Below are the code and all the weights of a small trained network. Each question names an input and a target symbol and asks about switching units off, where a switched-off unit gives its printed mean instead of its output.

import numpy as np


def w(rows, s, z=0):
    codes = np.array(rows[::2]) - 128.0
    scale = np.full(codes.shape[1], s)
    scale[-1] = z or s
    return codes * scale


def norm(h):
    return h / np.sqrt((h * h).mean(-1, keepdims=True) + 1e-5)


def f(y):
    return y / 2 * (1 + np.tanh(0.7978845608 * (y + 0.044715 * y**3)))


def softmax(a):
    e = np.exp(a - a.max(-1, keepdims=True))
    return e / e.sum(-1, keepdims=True)


def log_softmax(a):
    a = a - a.max(-1, keepdims=True)
    return a - np.log(np.exp(a).sum(-1, keepdims=True))


def net(x, mask):
    ids = ['αβδζμπστψ'.index(c) for c in x.split()]
    T = len(ids)
    res = E[ids] + P[:T]
    u = 0
    for l in range(2):
        r = norm(res)
        for j in range(2):
            rows = slice(2 * j, 2 * j + 2)
            q, k, v = (r @ M[l][rows].T for M in (Q, K, V))
            z = softmax(np.where(np.tri(T) > 0, q @ k.T / 2**0.5, -1e9)) @ v
            o = O[l][rows]
            res = res + np.where(mask[u + j], z, o[:, -1]) @ o[:, :-1]
        u += 2
        y = f(norm(res) @ A[l][:, :-1].T + A[l][:, -1])
        res = res + np.where(mask[u : u + 8], y, B[l][:, -1]) @ B[l][:, :-1]
        u += 8
    return log_softmax(norm(res)[-1] @ U[:, :-1].T + U[:, -1])


Q, K, V, O, A, B = {}, {}, {}, {}, {}, {}
E = w([
[105,81,84,56,105,97,98,74],'α',
[131,168,101,172,84,141,146,61],'β',
[144,126,182,110,140,105,119,215],'δ',
[126,168,125,131,100,138,166,93],'ζ',
[115,168,146,145,92,139,173,116],'μ',
[78,158,128,158,81,148,144,117],'π',
[192,120,75,108,69,136,175,123],'σ',
[150,60,75,213,66,63,128,5],'τ',
[159,92,101,107,62,123,204,159],'ψ',
],0.023)
P = w([
[205,4,111,163,149,221,140,102],'0',
[97,124,134,140,179,212,143,89],'1',
[86,123,142,154,155,173,155,91],'2',
[116,77,109,123,136,137,186,114],'3',
[113,90,117,123,132,128,177,137],'4',
[108,85,116,142,112,114,181,160],'5',
[120,97,104,124,120,93,186,155],'6',
[115,124,103,137,110,96,155,158],'7',
[127,154,109,122,111,86,137,138],'8',
[141,176,109,163,73,87,105,135],'9',
[130,217,150,42,86,82,133,156],'10',
[108,183,17,170,77,100,86,183],'11',
],0.012)
Q[0] = w([
[120,65,96,100,70,108,145,115],'L0H1',
[254,144,128,135,111,123,211,71],'L0H1',
[110,156,80,103,160,47,177,154],'L0H2',
[106,157,125,94,70,12,162,163],'L0H2',
],0.0054)
K[0] = w([
[120,162,93,114,55,107,100,136],'L0H1',
[126,152,154,148,75,77,137,109],'L0H1',
[167,108,47,119,79,149,100,198],'L0H2',
[95,254,64,188,71,18,81,191],'L0H2',
],0.0096)
V[0] = w([
[156,77,103,85,133,106,28,78],'L0H1',
[218,138,132,83,155,53,103,165],'L0H1',
[164,94,151,71,169,254,157,100],'L0H2',
[69,148,63,93,95,229,135,122],'L0H2',
],0.0069)
O[0] = w([
[111,112,39,126,152,130,253,231,163],'L0H1',
[110,51,255,49,102,36,188,51,3],'L0H1',
[102,116,176,239,200,168,175,136,144],'L0H2',
[82,105,133,167,109,67,128,141,205],'L0H2',
],0.0084,0.0038)
A[0] = w([
[120,29,148,94,112,206,86,7,190],'L0N1',
[207,123,63,63,122,218,118,188,151],'L0N2',
[227,67,125,130,149,180,167,124,125],'L0N3',
[233,131,208,83,181,130,113,242,183],'L0N4',
[149,246,154,120,66,207,254,151,188],'L0N5',
[36,237,169,196,170,79,175,81,253],'L0N6',
[70,133,133,60,46,152,113,43,188],'L0N7',
[163,12,164,150,87,93,50,182,151],'L0N8',
],0.007,0.0049)
B[0] = w([
[81,60,132,139,112,237,131,138,198],'L0N1',
[109,118,92,238,91,227,181,111,191],'L0N2',
[8,164,217,128,153,135,105,32,150],'L0N3',
[68,59,83,164,30,124,155,83,200],'L0N4',
[157,102,138,166,107,119,181,89,253],'L0N5',
[128,1,62,71,122,151,179,89,236],'L0N6',
[212,57,106,177,145,215,134,166,239],'L0N7',
[117,47,149,86,157,75,116,72,175],'L0N8',
],0.0079,0.0051)
Q[1] = w([
[76,180,227,229,179,151,2,147],'L1H1',
[229,98,148,108,62,130,98,184],'L1H1',
[75,47,65,175,15,169,149,98],'L1H2',
[100,106,220,114,90,116,208,45],'L1H2',
],0.0071)
K[1] = w([
[85,107,162,130,220,163,152,94],'L1H1',
[175,175,95,147,107,81,99,73],'L1H1',
[217,148,117,1,51,124,119,162],'L1H2',
[168,77,70,146,96,132,99,120],'L1H2',
],0.0099)
V[1] = w([
[73,209,151,92,47,163,181,253],'L1H1',
[142,156,154,209,65,55,160,61],'L1H1',
[157,64,95,44,145,161,1,110],'L1H2',
[241,124,112,158,232,180,216,65],'L1H2',
],0.0081)
O[1] = w([
[199,20,131,86,244,146,108,97,2],'L1H1',
[42,178,126,74,87,207,125,91,200],'L1H1',
[139,140,117,179,178,77,218,157,174],'L1H2',
[90,196,215,116,141,58,78,62,226],'L1H2',
],0.011,0.0046)
A[1] = w([
[114,109,91,128,103,142,184,135,67],'L1N1',
[90,87,82,111,137,98,117,140,255],'L1N2',
[67,158,112,69,104,244,81,138,241],'L1N3',
[246,49,130,99,140,128,119,32,164],'L1N4',
[78,107,88,156,69,87,98,104,116],'L1N5',
[148,254,156,133,180,85,90,151,81],'L1N6',
[160,128,107,10,94,24,144,125,186],'L1N7',
[119,119,187,213,58,170,158,77,157],'L1N8',
],0.0097,0.0033)
B[1] = w([
[137,172,207,51,198,87,229,70,195],'L1N1',
[155,196,147,121,37,135,26,149,194],'L1N2',
[156,49,183,88,28,209,73,90,191],'L1N3',
[82,109,163,166,75,247,161,142,137],'L1N4',
[237,160,240,83,146,153,122,142,222],'L1N5',
[111,118,101,89,94,141,130,40,123],'L1N6',
[225,168,99,106,253,148,13,185,150],'L1N7',
[161,143,53,101,251,183,142,234,247],'L1N8',
],0.0071,0.012)
U = w([
[130,158,119,73,78,105,128,153,149],'α',
[148,198,206,120,149,134,94,151,70],'β',
[138,66,146,104,140,137,115,80,29],'δ',
[68,183,133,95,2,120,202,140,137],'ζ',
[164,125,63,118,148,161,54,222,106],'μ',
[153,140,122,158,197,97,211,204,215],'π',
[114,57,132,184,100,215,203,137,253],'σ',
[170,155,200,132,137,158,81,145,32],'τ',
[120,125,165,98,127,128,131,110,6],'ψ',
],0.0078,0.0028)

Each question gives the input, a string of symbols that net reads in full, and the target symbol t.
The units are the heads (2 rows each of Q, K, V and O) and the neurons (one row each of A and B). Each row of codes is followed by its name. A weight is (code - 128) times the scale printed after its matrix; where a second scale follows, it is the last column's (O, A, B and U).
mask holds one flag per unit, layer by layer, with each layer's heads first. A switched-off unit (its flag False) gives its mean, the last column of its rows in O or B, instead of its output. The means were averaged over made-up inputs and are rounded, as every weight is.
A unit's drop is (log p(t) with every unit on - log p(t) with that unit switched off) / (log p(t) with every unit on - log p(t) with every unit switched off).
top k neurons: the k neurons with the biggest drops, biggest first
k most important neurons of layer l: the k neurons of layer l with the biggest drops, biggest first
which heads matter: for each layer, one digit per head in row order, 1 if its drop is at least 0.15 and else 0, layers parted by /
input π δ α α β δ ψ δ σ δ δ β, target σ: most important neuron of layer 1 => L1N4
input σ τ π τ α β τ β δ δ, target σ: which heads matter => 01 / 01
input τ ζ τ τ μ μ α α τ δ ζ, target σ: which heads matter => 00 / 10
input δ α α α π τ α α δ δ, target σ: which heads matter => 01 / 11
input β α σ, target π: which heads matter => 01 / 10
input δ α ψ σ α σ, target π: top 2 neurons => L0N3, L0N2
input α δ τ ψ σ τ α μ δ μ δ μ, target σ: which heads matter => 00 / 11
input τ α α μ ψ δ β α τ α δ μ, target σ: which heads matter => 01 / 11
input τ α α σ α α α δ α α ζ, target σ: top 2 neurons => L0N5, L1N4
input α β α α α, target μ: which heads matter => 11 / 10
input δ α α π, target π: which heads matter => 00 / 10
input δ α τ δ ψ δ ζ α α α δ, target π: which heads matter => 00 / 01
input δ α δ δ α δ μ α α ψ, target π: which heads matter => 00 / 01
input ψ τ δ μ α α α π, target π: top 3 neurons => L1N3, L0N5, L0N4
input σ α μ, target π: which heads matter => 00 / 10
input β α ζ, target π: which heads matter => 01 / 10
input ζ δ α τ τ, target ζ: which heads matter => 11 / 10
input μ δ μ α δ α β, target π: which heads matter => 00 / 01
input δ α τ δ α μ β α μ, target π: top neuron => L0N6
input ψ α α α, target π: top 3 neurons => L0N3, L1N3, L0N5
input ζ ψ δ δ τ α α σ α ζ α δ, target π: 3 most important neurons of layer 1 => L1N3, L1N7, L1N1
input δ α τ α α α π α, target μ: top 2 neurons => L1N7, L1N2
input α α α β α α δ δ α, target σ: 3 most important neurons of layer 1 => L1N4, L1N8, L1N5
input α δ π α σ δ δ α, target σ: top 2 neurons => L0N1, L0N7
input α δ α, target ζ: 3 most important neurons of layer 0 => L0N2, L0N5, L0N4
input δ π σ α ζ τ δ, target ζ: 2 most important neurons of layer 0 => L0N4, L0N8
input σ δ β τ δ δ ζ δ α ψ, target π: top 3 neurons => L0N5, L0N2, L0N4
input μ μ α ψ μ β α δ δ β π, target σ: top neuron => L1N2
